arr =
[[124 118 107 138]
 [128 135 130 123]
 [118 115 111 143]
 [127 130 127 126]
 [129 123 112 135]
 [116 126 126 133]
 [116 113 108 145]
 [115 127 130 130]
 [125 118 107 140]
 [132 139 132 117]
 [121 120 119 139]]
Indices start at 1.
Find the entry at row 1, column 2.
Answer: 118
The top-left entry: 124
Find the entry at row 3, column 3.
Answer: 111
The top entry of the column that holds the largest entry: 138
Find the entry just left of 117.
Answer: 132
The entry at row 3, column 1: 118
Find the largest entry.
Answer: 145
Find the entry directly above 129.
Answer: 127
The bottom-left entry -> 121
Find the entry just left of 119.
Answer: 120
The entry directly above 121 -> 132
Find the entry at row 1, column 3.
Answer: 107
Find the entry in the bottom-right corner.
Answer: 139
Find the entry directly below the largest entry.
Answer: 130

[[129 129 128 129 129 129 129 129 128 128 128 129 129 128 128 129]
 [150 150 128 150 150 150 150 149 107 106 108 150 149 128 106 149]
 [140 141 128 140 141 141 140 140 116 116 117 141 140 128 116 140]
 [126 126 128 126 126 126 126 126 130 130 130 126 126 128 130 126]
 [147 147 128 147 147 147 146 146 110 109 110 147 146 128 109 146]
 [126 126 128 126 126 126 126 126 129 129 129 126 126 128 130 126]
 [106 106 128 106 106 106 106 107 150 151 149 106 107 128 151 107]
 [106 105 128 106 105 105 106 106 150 150 149 105 106 128 150 107]
 [133 133 128 133 133 133 132 132 124 124 124 133 132 128 124 132]
 [138 138 128 138 138 138 138 137 118 118 118 138 137 128 118 137]
 [145 145 128 145 145 145 145 144 111 111 112 145 145 128 111 144]]
Rows and columns are numbered from 1.
Report the entry at row 2, column 2.
150
Report the bottom-left entry.
145
The top-left entry: 129
Report the entry in the top-right corner.
129
The entry in row 3 and column 1 is 140
Report the entry at row 2, column 1.
150
Report the entry at row 1, column 3.
128
Report the entry in the bottom-right corner.
144
Report the entry in row 1 and column 2.
129
The entry in row 3 and column 2 -> 141
The entry in row 3 and column 3: 128
